Below are the code and all the weights of a small trained network. Each question names an input and a class and asks about switching units off, where a switched-off unit gives its printed mean instead of its output.

import numpy as np


def w(rows, s, z=0):
    codes = np.array(rows[::2]) - 128.0
    scale = np.full(codes.shape[1], s)
    scale[-1] = z or s
    return codes * scale


def f(y):
    return y / 2 * (1 + np.tanh(0.7978845608 * (y + 0.044715 * y**3)))


def log_softmax(a):
    a = a - a.max(-1, keepdims=True)
    return a - np.log(np.exp(a).sum(-1, keepdims=True))


def net(x, mask):
    res = np.array(x, float).reshape(1, 4) / 4 @ E
    y = f(res @ A[0][:, :-1].T + A[0][:, -1])
    res = res + np.where(mask, y, B[0][:, -1]) @ B[0][:, :-1]
    return log_softmax(res[-1] @ U[:, :-1].T + U[:, -1])


A, B = {}, {}
E = w([
[132,127,125,130,128,127,128,129,124,129],'x0',
[131,61,134,176,89,130,95,193,175,186],'x1',
[119,111,163,91,80,224,199,129,82,163],'x2',
[253,107,192,155,108,114,120,86,111,109],'x3',
],0.014)
A[0] = w([
[147,78,178,123,76,192,170,146,112,178,113],'neuron 0',
[211,127,153,168,134,87,84,93,130,94,130],'neuron 1',
[86,171,79,103,178,102,116,128,139,92,210],'neuron 2',
[254,84,207,149,87,152,142,96,102,135,116],'neuron 3',
[188,56,157,182,85,124,103,155,144,159,72],'neuron 4',
[62,157,38,133,185,83,83,165,171,115,203],'neuron 5',
[77,81,100,157,109,130,105,210,184,191,134],'neuron 6',
[52,126,120,83,112,183,178,156,110,173,150],'neuron 7',
[72,124,121,88,115,191,189,144,109,166,144],'neuron 8',
[143,38,159,165,64,150,123,181,147,202,135],'neuron 9',
[141,87,111,187,128,82,58,194,191,158,141],'neuron 10',
[201,126,148,178,148,81,81,100,141,91,136],'neuron 11',
[92,115,125,122,117,127,136,151,124,159,140],'neuron 12',
[101,198,91,99,189,98,129,92,117,59,255],'neuron 13',
[124,155,156,57,115,191,216,90,61,121,138],'neuron 14',
[190,156,154,122,138,121,141,40,84,70,118],'neuron 15',
],0.0088,0.0053)
B[0] = w([
[52,172,239,140,94,175,172,113,120,213,194],'neuron 0',
[138,110,177,98,146,70,84,144,172,28,210],'neuron 1',
[104,200,116,178,162,171,185,66,160,163,207],'neuron 2',
[137,109,238,161,126,85,206,39,133,169,232],'neuron 3',
[25,115,163,211,70,134,145,78,212,119,192],'neuron 4',
[151,137,97,217,174,190,146,80,132,235,248],'neuron 5',
[183,69,87,121,168,157,24,208,103,197,221],'neuron 6',
[65,183,98,70,66,154,108,169,94,67,200],'neuron 7',
[73,160,104,60,35,143,121,164,86,63,193],'neuron 8',
[14,153,206,165,108,194,90,136,191,181,217],'neuron 9',
[142,44,52,193,89,113,74,139,174,123,228],'neuron 10',
[141,121,171,115,140,81,70,144,198,24,210],'neuron 11',
[108,154,101,111,136,167,96,161,104,136,154],'neuron 12',
[109,254,149,161,187,164,189,49,170,133,232],'neuron 13',
[147,91,105,71,34,84,215,97,36,123,208],'neuron 14',
[229,108,188,61,188,59,134,146,91,131,203],'neuron 15',
],0.007,0.015)
U = w([
[85,191,171,195,146,164,183,42,162,205,227],'0',
[205,163,152,88,203,81,110,116,141,37,167],'1',
[92,172,23,73,86,144,179,121,74,20,175],'2',
[207,53,165,82,107,82,196,89,40,164,6],'3',
[172,79,19,178,166,149,84,165,137,213,130],'4',
[125,42,134,170,81,84,82,134,181,59,89],'5',
[80,131,141,78,95,175,78,254,109,148,57],'6',
],0.0072,0.0021)

Each question gives the input, the list of numbers given to net, and the class t.
The units are the neurons (one row each of A and B). Each row of codes is followed by its name. A weight is (code - 128) times the scale printed after its matrix; where a second scale follows, it is the last column's (A, B and U).
mask holds one flag per neuron, in row order. A switched-off neuron (its flag False) gives its mean, the last column of its row in B, instead of its output. The means were averaged over made-up inputs and are rounded, as every weight is.
A unit's drop is (log p(t) with every unit on - log p(t) with that unit switched off) / (log p(t) with every unit on - log p(t) with every unit switched off).
The circuit of an input: a set's keep is (log p(t) with only the set's units on - log p(t) with every unit switched off) / (log p(t) with every unit on - log p(t) with every unit switched off). Starting from the 12 units with the biggest drops (on a tie, the unit counted first), units are removed one at a time, each time the one whose removal leaves the highest keep (on an exact tie, the one counted first), for as long as the keep stays at least 0.8.
circuit, biggest first: the units of the circuit, biggest drop first
unit that matters most: the unit with the biggest drop
top k neurons: the k neurons with the biggest drops, biggest first
drop when u is switched off: that unit's drop, to one decimal
input [-3,7,1,-7], class 6: circuit, biggest first : (neuron 7)
input [-4,6,5,0], class 6: circuit, biggest first : (neuron 5; neuron 6)
input [1,7,2,0], class 6: circuit, biggest first : (neuron 6; neuron 5)
input [4,8,0,-8], class 4: top 2 neurons : (neuron 5; neuron 6)
input [-7,1,-6,1], class 5: circuit, biggest first : (neuron 10; neuron 11)
input [2,-8,2,8], class 3: top 2 neurons : (neuron 14; neuron 3)
input [4,-8,8,1], class 3: top 2 neurons : (neuron 15; neuron 14)
input [-8,-7,8,1], class 3: top 2 neurons : (neuron 15; neuron 14)
input [-3,-6,1,8], class 3: top 2 neurons : (neuron 3; neuron 14)
input [0,-5,-4,1], class 1: drop when neuron 15 is switched off : 0.2
input [3,-6,5,7], class 3: drop when neuron 14 is switched off : 0.0
input [-2,1,-5,6], class 5: drop when neuron 15 is switched off : -0.1
input [4,6,0,3], class 5: top 2 neurons : (neuron 13; neuron 5)
input [-4,0,8,-3], class 2: unit that matters most : neuron 14
